Here is a tiny trained network, its code and every weight. The questions are about switching its units off for an input and a target symbol, where a switched-off unit gives its printed mean instead of its output.

import numpy as np


def w(rows, s, z=0):
    codes = np.array(rows[::2]) - 128.0
    scale = np.full(codes.shape[1], s)
    scale[-1] = z or s
    return codes * scale


def f(y):
    return y / 2 * (1 + np.tanh(0.7978845608 * (y + 0.044715 * y**3)))


def softmax(a):
    e = np.exp(a - a.max(-1, keepdims=True))
    return e / e.sum(-1, keepdims=True)


def log_softmax(a):
    a = a - a.max(-1, keepdims=True)
    return a - np.log(np.exp(a).sum(-1, keepdims=True))


def net(x, mask):
    ids = ['ΓΛΞΠΦΨΩαδζηθμστ'.index(c) for c in x.split()]
    T = len(ids)
    res = E[ids] + P[:T]
    r = res
    for j in range(3):
        rows = slice(3 * j, 3 * j + 3)
        q, k, v = (r @ M[0][rows].T for M in (Q, K, V))
        z = softmax(np.where(np.tri(T) > 0, q @ k.T / 3**0.5, -1e9)) @ v
        o = O[0][rows]
        res = res + np.where(mask[j], z, o[:, -1]) @ o[:, :-1]
    y = f(res @ A[0][:, :-1].T + A[0][:, -1])
    res = res + np.where(mask[3:11], y, B[0][:, -1]) @ B[0][:, :-1]
    return log_softmax(res[-1] @ U[:, :-1].T + U[:, -1])


Q, K, V, O, A, B = {}, {}, {}, {}, {}, {}
E = w([
[82,105,138,89],'Γ',
[206,124,95,120],'Λ',
[151,95,149,100],'Ξ',
[141,60,103,195],'Π',
[3,50,103,120],'Φ',
[186,148,28,152],'Ψ',
[181,78,128,202],'Ω',
[109,131,98,110],'α',
[23,103,98,57],'δ',
[27,68,163,103],'ζ',
[164,126,108,121],'η',
[113,72,144,139],'θ',
[63,227,145,169],'μ',
[151,72,152,157],'σ',
[102,136,95,64],'τ',
],0.018)
P = w([
[148,230,137,89],'0',
[106,107,46,208],'1',
[92,105,33,198],'2',
[90,106,20,208],'3',
[76,101,11,202],'4',
[75,98,4,203],'5',
[61,90,9,202],'6',
],0.011)
Q[0] = w([
[150,91,116,150],'h0',
[71,123,8,141],'h0',
[76,108,55,172],'h0',
[83,106,9,160],'h1',
[124,130,78,133],'h1',
[110,117,137,143],'h1',
[170,143,141,140],'h2',
[104,140,160,212],'h2',
[187,98,58,144],'h2',
],0.013)
K[0] = w([
[108,184,159,108],'h0',
[135,145,180,89],'h0',
[187,214,214,54],'h0',
[115,249,178,162],'h1',
[102,155,156,103],'h1',
[166,172,103,108],'h1',
[171,134,156,181],'h2',
[116,132,157,163],'h2',
[151,167,93,210],'h2',
],0.015)
V[0] = w([
[130,119,248,79],'h0',
[225,154,213,92],'h0',
[174,168,129,148],'h0',
[227,153,160,31],'h1',
[177,107,155,246],'h1',
[88,108,154,101],'h1',
[208,154,198,180],'h2',
[165,75,94,141],'h2',
[186,147,101,122],'h2',
],0.012)
O[0] = w([
[11,180,142,255,85],'h0',
[28,163,38,108,99],'h0',
[127,128,79,118,136],'h0',
[12,35,85,112,79],'h1',
[169,205,59,82,123],'h1',
[78,136,209,159,112],'h1',
[90,133,99,118,1],'h2',
[124,165,172,86,212],'h2',
[69,62,160,98,99],'h2',
],0.011,0.0097)
A[0] = w([
[139,178,129,160,111],'n0',
[145,102,113,194,194],'n1',
[248,87,133,94,204],'n2',
[87,77,150,108,101],'n3',
[155,159,117,122,3],'n4',
[177,128,177,126,13],'n5',
[183,96,188,153,175],'n6',
[165,146,76,170,217],'n7',
],0.012,0.0047)
B[0] = w([
[138,25,102,154,145],'n0',
[173,196,158,46,169],'n1',
[109,147,180,160,252],'n2',
[180,76,160,159,156],'n3',
[55,59,138,177,149],'n4',
[95,82,2,173,166],'n5',
[28,168,84,10,203],'n6',
[184,137,142,111,192],'n7',
],0.0084,0.026)
U = w([
[112,118,192,250,127],'Γ',
[125,73,67,142,101],'Λ',
[48,138,103,246,86],'Ξ',
[230,219,214,85,205],'Π',
[75,232,118,105,56],'Φ',
[211,30,121,63,21],'Ψ',
[140,150,43,93,111],'Ω',
[154,68,135,166,142],'α',
[124,87,192,75,100],'δ',
[61,254,232,239,82],'ζ',
[118,81,90,162,99],'η',
[108,183,116,253,253],'θ',
[142,121,132,142,78],'μ',
[82,179,84,196,151],'σ',
[158,35,169,208,97],'τ',
],0.0076,0.0071)

Each question gives the input, a string of symbols that net reads in full, and the target symbol t.
The units are the heads (3 rows each of Q, K, V and O) and the neurons (one row each of A and B). Each row of codes is followed by its name. A weight is (code - 128) times the scale printed after its matrix; where a second scale follows, it is the last column's (O, A, B and U).
mask holds one flag per unit, heads first, then neurons. A switched-off unit (its flag False) gives its mean, the last column of its rows in O or B, instead of its output. The means were averaged over made-up inputs and are rounded, as every weight is.
A unit's drop is (log p(t) with every unit on - log p(t) with that unit switched off) / (log p(t) with every unit on - log p(t) with every unit switched off).
The circuit of an input: a set's keep is (log p(t) with only the set's units on - log p(t) with every unit switched off) / (log p(t) with every unit on - log p(t) with every unit switched off). Starting from all 11 units, units are removed one at a time, each time the one whose removal leaves the highest keep (on an exact tie, the one counted first), for as long as the keep stays at least 0.8.
circuit, biggest first: the units of the circuit, biggest drop first
k most important neurons: the k neurons with the biggest drops, biggest first
heads that matter: for each layer, one digit per head in row order, 1 if its drop is at least 0.15 and else 0, layers parted by /
input Ω Φ Π δ μ ζ, target θ: heads that matter -> 011
input ζ Π Π Φ τ Λ, target ζ: circuit, biggest first -> h0
input τ Ω δ Π Γ δ, target τ: circuit, biggest first -> h1, n3
input δ ζ Ψ ζ Π, target δ: circuit, biggest first -> n6, h1, n1
input Π Λ δ Π, target Π: circuit, biggest first -> n5, h1
input δ α Π Λ Π, target δ: circuit, biggest first -> h1, n6, n1
input Π η θ, target Π: circuit, biggest first -> h1, n5
input Π Π α Π ζ, target Π: circuit, biggest first -> n5, h1
input δ Π Ξ δ Ω Ξ, target δ: circuit, biggest first -> h1, n6
input Φ Γ δ ζ δ α, target Φ: heads that matter -> 110
input Φ Π Π δ Π Φ, target Φ: heads that matter -> 111
input δ ζ δ Λ Ω, target δ: circuit, biggest first -> h1, n6, n1
input Π Π δ δ Γ, target Π: heads that matter -> 000
input Ω τ Π μ Ξ Φ Γ, target θ: 3 most important neurons -> n4, n1, n0
input δ θ ζ ζ, target δ: circuit, biggest first -> h1, n6, n2, h0
input Ψ Π ζ δ ζ Φ, target Ψ: circuit, biggest first -> h0
input Φ ζ τ Π δ, target Φ: heads that matter -> 111
input τ Π Π δ δ ζ τ, target τ: heads that matter -> 010
input Λ δ ζ Π Π Φ Π, target Λ: heads that matter -> 110
input Ω Π δ δ Ξ Γ, target Ω: circuit, biggest first -> h1
input Π η δ, target Π: circuit, biggest first -> n5, h2
input Λ Π δ, target Λ: heads that matter -> 110
input Γ ζ Π ζ, target Γ: heads that matter -> 110
input Γ Π Π Π, target Γ: circuit, biggest first -> h0, h1, n6
input Λ Π Π ζ, target Λ: 2 most important neurons -> n2, n3
input Π σ Ω Ψ, target Π: heads that matter -> 000
input Π Ξ Π Ξ δ, target Π: heads that matter -> 001
input Π δ Ξ Π Π, target Π: heads that matter -> 000
input δ Ψ Ω δ, target δ: 4 most important neurons -> n6, n1, n2, n3
input Ω Ω Λ Ω δ ζ, target Ω: heads that matter -> 110
